Below is a small trained network, with its code and all its weights. Each question gives an input and a class and asks what happens when units are switched off, that is, made to give their printed mean instead of their output.

import numpy as np


def w(rows, s, z=0):
    codes = np.array(rows[::2]) - 128.0
    scale = np.full(codes.shape[1], s)
    scale[-1] = z or s
    return codes * scale


def f(y):
    return y / 2 * (1 + np.tanh(0.7978845608 * (y + 0.044715 * y**3)))


def log_softmax(a):
    a = a - a.max(-1, keepdims=True)
    return a - np.log(np.exp(a).sum(-1, keepdims=True))


def net(x, mask):
    res = np.array(x, float).reshape(1, 2) / 4 @ E
    y = f(res @ A[0][:, :-1].T + A[0][:, -1])
    res = res + np.where(mask, y, B[0][:, -1]) @ B[0][:, :-1]
    return log_softmax(res[-1] @ U[:, :-1].T + U[:, -1])


A, B = {}, {}
E = w([
[170,98,215,205,185,193,179,27,208,126,150,126],'x0',
[25,204,114,207,149,97,233,143,77,42,236,254],'x1',
],0.0076)
A[0] = w([
[146,88,103,66,41,114,62,170,124,205,33,56,251],'neuron 1',
[156,97,193,153,161,225,163,68,254,123,134,116,203],'neuron 2',
[211,11,128,100,109,145,105,135,175,188,96,50,232],'neuron 3',
[147,78,184,148,150,197,142,81,211,145,135,115,252],'neuron 4',
[63,196,94,137,119,59,140,172,56,63,168,175,233],'neuron 5',
[91,179,117,160,155,105,158,135,96,88,158,168,176],'neuron 6',
],0.0086,0.003)
B[0] = w([
[68,91,125,136,173,106,1,94,85,200,88,110,252],'neuron 1',
[73,71,205,170,211,116,53,72,107,161,134,127,217],'neuron 2',
[129,99,210,165,211,158,75,73,122,137,96,190,238],'neuron 3',
[70,50,227,159,227,129,16,37,118,173,95,149,203],'neuron 4',
[137,236,112,104,75,142,165,210,154,114,175,89,240],'neuron 5',
[153,179,151,137,107,151,155,160,173,59,141,154,202],'neuron 6',
],0.0085,0.014)
U = w([
[109,138,155,150,153,134,133,105,166,105,155,157,180],'0',
[163,173,110,124,46,147,254,158,156,89,148,128,110],'1',
[172,79,88,123,125,94,157,106,136,121,110,133,3],'2',
[97,140,43,90,91,68,109,154,99,176,125,77,128],'3',
[110,38,153,145,176,123,74,66,109,186,75,128,147],'4',
],0.0096,0.0035)

Each question gives the input, the list of numbers given to net, and the class t.
The units are the neurons (one row each of A and B). Each row of codes is followed by its name. A weight is (code - 128) times the scale printed after its matrix; where a second scale follows, it is the last column's (A, B and U).
mask holds one flag per neuron, in row order. A switched-off neuron (its flag False) gives its mean, the last column of its row in B, instead of its output. The means were averaged over made-up inputs and are rounded, as every weight is.
A unit's drop is (log p(t) with every unit on - log p(t) with that unit switched off) / (log p(t) with every unit on - log p(t) with every unit switched off).
The circuit of an input: a set's keep is (log p(t) with only the set's units on - log p(t) with every unit switched off) / (log p(t) with every unit on - log p(t) with every unit switched off). Starting from all 6 units, units are removed one at a time, each time the one whose removal leaves the highest keep (on an exact tie, the one counted first), for as long as the keep stays at least 0.8.
circuit, biggest first: the units of the circuit, biggest drop first
top k neurons: the k neurons with the biggest drops, biggest first
drop when u is switched off: that unit's drop, to one decimal
input [-7,-2], class 3: circuit, biggest first : neuron 4
input [-1,0], class 3: top 4 neurons : neuron 3; neuron 4; neuron 2; neuron 6
input [3,3], class 0: top 2 neurons : neuron 1; neuron 3
input [6,6], class 0: top 3 neurons : neuron 1; neuron 6; neuron 3
input [1,2], class 1: top 2 neurons : neuron 1; neuron 3
input [6,5], class 0: top 2 neurons : neuron 1; neuron 6
input [5,5], class 0: top 3 neurons : neuron 1; neuron 6; neuron 3
input [4,7], class 1: drop when neuron 5 is switched off : 0.1
input [-2,0], class 3: drop when neuron 4 is switched off : 0.2
input [3,4], class 0: drop when neuron 3 is switched off : -0.1
input [2,6], class 1: drop when neuron 2 is switched off : 0.0
